Below are the code and all the weights of a small trained network. Each question names an input and a class and asks about switching units off, where a switched-off unit gives its printed mean instead of its output.

import numpy as np


def w(rows, s, z=0):
    codes = np.array(rows[::2]) - 128.0
    scale = np.full(codes.shape[1], s)
    scale[-1] = z or s
    return codes * scale


def norm(h):
    return h / np.sqrt((h * h).mean(-1, keepdims=True) + 1e-5)


def f(y):
    return np.maximum(y, 0)


def log_softmax(a):
    a = a - a.max(-1, keepdims=True)
    return a - np.log(np.exp(a).sum(-1, keepdims=True))


def net(x, mask):
    res = np.array(x, float).reshape(1, 2) / 4 @ E
    u = 0
    for l in range(4):
        y = f(norm(res) @ A[l][:, :-1].T + A[l][:, -1])
        res = res + np.where(mask[u : u + 5], y, B[l][:, -1]) @ B[l][:, :-1]
        u += 5
    return log_softmax(norm(res)[-1] @ U[:, :-1].T + U[:, -1])


A, B = {}, {}
E = w([
[214,127,247,147,82,83,122,207,199,89],'x0',
[95,108,182,202,207,195,69,186,143,193],'x1',
],0.0015)
A[0] = w([
[123,128,137,123,132,128,126,117,129,126,117],'L0N0',
[127,60,88,37,56,53,203,46,122,66,150],'L0N1',
[132,106,141,124,147,118,133,117,121,131,105],'L0N2',
[118,9,180,243,189,217,67,180,129,187,252],'L0N3',
[2,151,31,70,213,185,129,15,32,167,226],'L0N4',
],0.00097,0.0012)
B[0] = w([
[125,135,128,129,123,127,123,128,120,124,128],'L0N0',
[146,228,123,207,81,206,113,188,124,166,200],'L0N1',
[120,136,123,136,119,138,131,138,130,130,128],'L0N2',
[168,206,74,80,5,104,196,133,127,85,241],'L0N3',
[177,140,252,90,115,46,91,164,204,115,253],'L0N4',
],0.0017,0.0025)
A[1] = w([
[177,239,176,95,72,113,115,149,174,136,253],'L1N0',
[163,149,148,164,113,138,162,154,139,94,71],'L1N1',
[19,134,33,114,200,191,122,31,48,170,47],'L1N2',
[118,45,154,219,188,235,99,170,132,154,12],'L1N3',
[112,71,154,219,201,249,88,178,129,174,31],'L1N4',
],0.0022,0.00061)
B[1] = w([
[69,57,85,149,186,120,121,150,93,138,253],'L1N0',
[94,111,133,75,178,119,99,81,136,138,169],'L1N1',
[149,37,251,93,197,77,66,95,233,138,203],'L1N2',
[133,203,62,113,49,140,181,106,76,91,173],'L1N3',
[134,198,66,113,54,140,166,115,97,97,187],'L1N4',
],0.0024,0.0039)
A[2] = w([
[200,140,228,147,107,108,142,153,141,107,45],'L2N0',
[119,202,141,184,139,252,111,139,119,186,52],'L2N1',
[184,144,88,107,69,112,197,55,118,80,2],'L2N2',
[128,181,142,164,145,203,117,144,121,167,66],'L2N3',
[30,44,90,132,195,126,113,158,111,133,99],'L2N4',
],0.0024,0.00052)
B[2] = w([
[40,74,158,118,205,133,65,53,154,171,213],'L2N0',
[94,238,41,42,27,109,189,159,83,41,202],'L2N1',
[122,216,117,200,103,248,133,217,90,146,224],'L2N2',
[132,165,89,71,93,86,149,120,110,66,175],'L2N3',
[255,74,47,223,135,139,147,170,55,197,250],'L2N4',
],0.002,0.0019)
A[3] = w([
[120,131,120,124,192,153,115,71,126,192,139],'L3N0',
[142,183,100,121,45,141,181,118,115,101,24],'L3N1',
[124,126,130,129,136,140,127,116,130,137,97],'L3N2',
[125,108,255,151,154,110,103,144,189,126,1],'L3N3',
[107,150,142,116,186,143,93,51,149,176,184],'L3N4',
],0.0037,0.00054)
B[3] = w([
[136,60,182,111,121,100,127,196,146,76,184],'L3N0',
[54,231,119,135,104,169,90,209,126,146,251],'L3N1',
[136,115,145,116,103,125,124,128,127,122,134],'L3N2',
[93,60,156,5,130,104,108,135,169,73,239],'L3N3',
[132,77,193,114,110,102,118,232,174,57,195],'L3N4',
],0.0029,0.0033)
U = w([
[114,55,191,64,142,96,105,142,174,87,183],'0',
[84,254,97,124,82,160,128,163,110,119,200],'1',
[188,65,74,197,163,119,139,146,75,176,172],'2',
[142,149,144,162,155,158,145,61,130,148,23],'3',
[148,152,137,150,152,143,141,13,126,147,48],'4',
[148,160,156,160,157,153,152,21,129,163,4],'5',
[143,152,141,149,148,142,146,3,124,151,47],'6',
],0.0097,0.0033)

Each question gives the input, the list of numbers given to net, and the class t.
The units are the neurons (one row each of A and B). Each row of codes is followed by its name. A weight is (code - 128) times the scale printed after its matrix; where a second scale follows, it is the last column's (A, B and U).
mask holds one flag per neuron, layer by layer. A switched-off neuron (its flag False) gives its mean, the last column of its row in B, instead of its output. The means were averaged over made-up inputs and are rounded, as every weight is.
A unit's drop is (log p(t) with every unit on - log p(t) with that unit switched off) / (log p(t) with every unit on - log p(t) with every unit switched off).
The circuit of an input: a set's keep is (log p(t) with only the set's units on - log p(t) with every unit switched off) / (log p(t) with every unit on - log p(t) with every unit switched off). Starting from the 12 units with the biggest drops (on a tie, the unit counted first), units are removed one at a time, each time the one whose removal leaves the highest keep (on an exact tie, the one counted first), for as long as the keep stays at least 0.8.
circuit, biggest first: the units of the circuit, biggest drop first
most important unit: the unit with the biggest drop
top k neurons: the k neurons with the biggest drops, biggest first
top k neurons in layer l: the k neurons of layer l with the biggest drops, biggest first
drop when u is switched off: that unit's drop, to one decimal
input [-7,4], class 0: circuit, biggest first -> [L1N2]
input [-1,0], class 2: circuit, biggest first -> [L1N0, L2N4]
input [-8,-7], class 0: top 2 neurons in layer 1 -> [L1N2, L1N4]
input [2,-3], class 2: top 4 neurons -> [L1N0, L0N3, L1N4, L1N3]
input [4,-6], class 1: top 2 neurons -> [L1N2, L0N4]
input [-2,1], class 2: top 2 neurons -> [L0N4, L2N4]
input [-8,8], class 0: top 2 neurons -> [L1N2, L0N1]
input [-8,-6], class 0: top 2 neurons -> [L1N2, L0N3]
input [-1,-3], class 2: top 3 neurons -> [L1N0, L0N3, L1N4]
input [3,-3], class 2: top 4 neurons in layer 1 -> [L1N0, L1N2, L1N4, L1N3]
input [-5,-4], class 0: top 2 neurons -> [L0N3, L1N2]
input [-3,2], class 2: top 2 neurons -> [L0N4, L2N4]
input [0,4], class 1: top 2 neurons -> [L0N4, L1N2]
input [0,3], class 2: most important unit -> L0N3
input [5,8], class 1: top 2 neurons -> [L0N4, L1N2]
input [3,-6], class 1: drop when L1N2 is switched off -> 2.3
input [-7,7], class 0: drop when L1N2 is switched off -> 3.6
input [-2,-1], class 2: drop when L0N4 is switched off -> 0.9
